Below are the code and all the weights of a small trained network. Each question names an input and a class and asks about switching units off, where a switched-off unit gives its printed mean instead of its output.

import numpy as np


def w(rows, s, z=0):
    codes = np.array(rows[::2]) - 128.0
    scale = np.full(codes.shape[1], s)
    scale[-1] = z or s
    return codes * scale


def f(y):
    return np.maximum(y, 0)


def log_softmax(a):
    a = a - a.max(-1, keepdims=True)
    return a - np.log(np.exp(a).sum(-1, keepdims=True))


def net(x, mask):
    res = np.array(x, float).reshape(1, 5) / 4 @ E
    y = f(res @ A[0][:, :-1].T + A[0][:, -1])
    res = res + np.where(mask, y, B[0][:, -1]) @ B[0][:, :-1]
    return log_softmax(res[-1] @ U[:, :-1].T + U[:, -1])


A, B = {}, {}
E = w([
[191,162,120,75,135],'x0',
[85,238,177,165,99],'x1',
[186,148,149,187,179],'x2',
[107,33,165,167,90],'x3',
[73,119,137,60,245],'x4',
],0.012)
A[0] = w([
[178,51,173,103,158,122],'n1',
[64,113,226,102,95,154],'n2',
[203,74,107,160,104,254],'n3',
[163,184,149,111,133,128],'n4',
[100,89,110,119,129,56],'n5',
[144,150,127,88,202,89],'n6',
[175,162,130,104,250,166],'n7',
[47,132,201,167,150,181],'n8',
[78,150,155,82,195,127],'n9',
[71,175,141,114,123,87],'n10',
[147,178,150,180,123,195],'n11',
[135,176,134,132,102,145],'n12',
[43,161,46,101,101,121],'n13',
[134,99,115,181,104,134],'n14',
[171,76,123,91,91,161],'n15',
[69,93,143,176,179,118],'n16',
[129,93,83,119,135,150],'n17',
],0.013,0.0059)
B[0] = w([
[62,96,133,46,165,198],'n1',
[51,178,73,133,62,211],'n2',
[165,120,2,124,169,224],'n3',
[160,71,82,40,121,185],'n4',
[169,48,111,92,171,158],'n5',
[74,148,114,160,74,200],'n6',
[61,127,35,125,77,250],'n7',
[63,191,86,162,54,229],'n8',
[45,175,131,170,131,224],'n9',
[69,85,183,94,158,179],'n10',
[166,174,70,93,218,212],'n11',
[128,131,58,61,122,184],'n12',
[168,199,234,158,222,191],'n13',
[99,160,106,153,157,178],'n14',
[170,144,57,120,69,194],'n15',
[106,97,104,130,52,196],'n16',
[113,136,94,131,137,175],'n17',
],0.0079,0.013)
U = w([
[83,58,101,4,184,196],'0',
[191,126,54,103,30,160],'1',
[23,179,101,242,85,166],'2',
[176,136,97,170,214,63],'3',
[200,106,222,187,54,52],'4',
[133,44,218,121,152,3],'5',
[114,195,186,148,255,145],'6',
],0.0083,0.0043)

Each question gives the input, the list of numbers given to net, and the class t.
The units are the neurons (one row each of A and B). Each row of codes is followed by its name. A weight is (code - 128) times the scale printed after its matrix; where a second scale follows, it is the last column's (A, B and U).
mask holds one flag per neuron, in row order. A switched-off neuron (its flag False) gives its mean, the last column of its row in B, instead of its output. The means were averaged over made-up inputs and are rounded, as every weight is.
A unit's drop is (log p(t) with every unit on - log p(t) with that unit switched off) / (log p(t) with every unit on - log p(t) with every unit switched off).
The circuit of an input: a set's keep is (log p(t) with only the set's units on - log p(t) with every unit switched off) / (log p(t) with every unit on - log p(t) with every unit switched off). Starting from the 12 units with the biggest drops (on a tie, the unit counted first), units are removed one at a time, each time the one whose removal leaves the highest keep (on an exact tie, the one counted first), for as long as the keep stays at least 0.8.
circuit, biggest first: the units of the circuit, biggest drop first
most important unit: the unit with the biggest drop
k most important neurons: the k neurons with the biggest drops, biggest first
drop when u is switched off: that unit's drop, to one decimal
input [8,-5,7,8,-1], class 0: most important unit => n1
input [-4,8,3,-6,-8], class 6: circuit, biggest first => (n11; n7)
input [-6,2,-4,-6,1], class 6: circuit, biggest first => (n13; n7)
input [0,-8,-4,-8,5], class 2: circuit, biggest first => (n6; n9)
input [0,2,-5,-2,0], class 6: circuit, biggest first => (n13; n7; n16)
input [-3,2,-4,-4,-6], class 6: 2 most important neurons => (n13; n7)
input [3,6,-4,5,-7], class 1: circuit, biggest first => (n9; n12)
input [8,7,3,-2,-2], class 1: 2 most important neurons => (n1; n13)
input [3,5,7,8,-2], class 3: circuit, biggest first => (n11; n7)
input [8,-1,5,8,0], class 0: 2 most important neurons => (n1; n8)
input [3,1,7,-5,4], class 2: 3 most important neurons => (n7; n6; n9)
input [4,6,-3,-4,-8], class 1: 3 most important neurons => (n1; n12; n4)
input [-2,-3,-1,8,-4], class 1: 3 most important neurons => (n15; n3; n9)
input [5,-5,2,8,-2], class 0: circuit, biggest first => (n1)
input [0,3,-6,-2,-7], class 1: 2 most important neurons => (n9; n12)
input [-4,-6,7,-7,4], class 2: 2 most important neurons => (n6; n7)
input [8,5,3,-2,8], class 2: 2 most important neurons => (n9; n6)
input [1,0,-8,-7,7], class 2: 4 most important neurons => (n7; n6; n9; n11)
input [7,6,7,8,-3], class 3: drop when n7 is switched off => 0.2
input [-2,1,7,-7,-3], class 3: most important unit => n11
input [5,6,7,-8,-6], class 1: drop when n6 is switched off => 0.0
input [3,6,2,-5,-1], class 0: drop when n4 is switched off => 0.2
input [8,0,6,-2,8], class 2: drop when n6 is switched off => 0.5
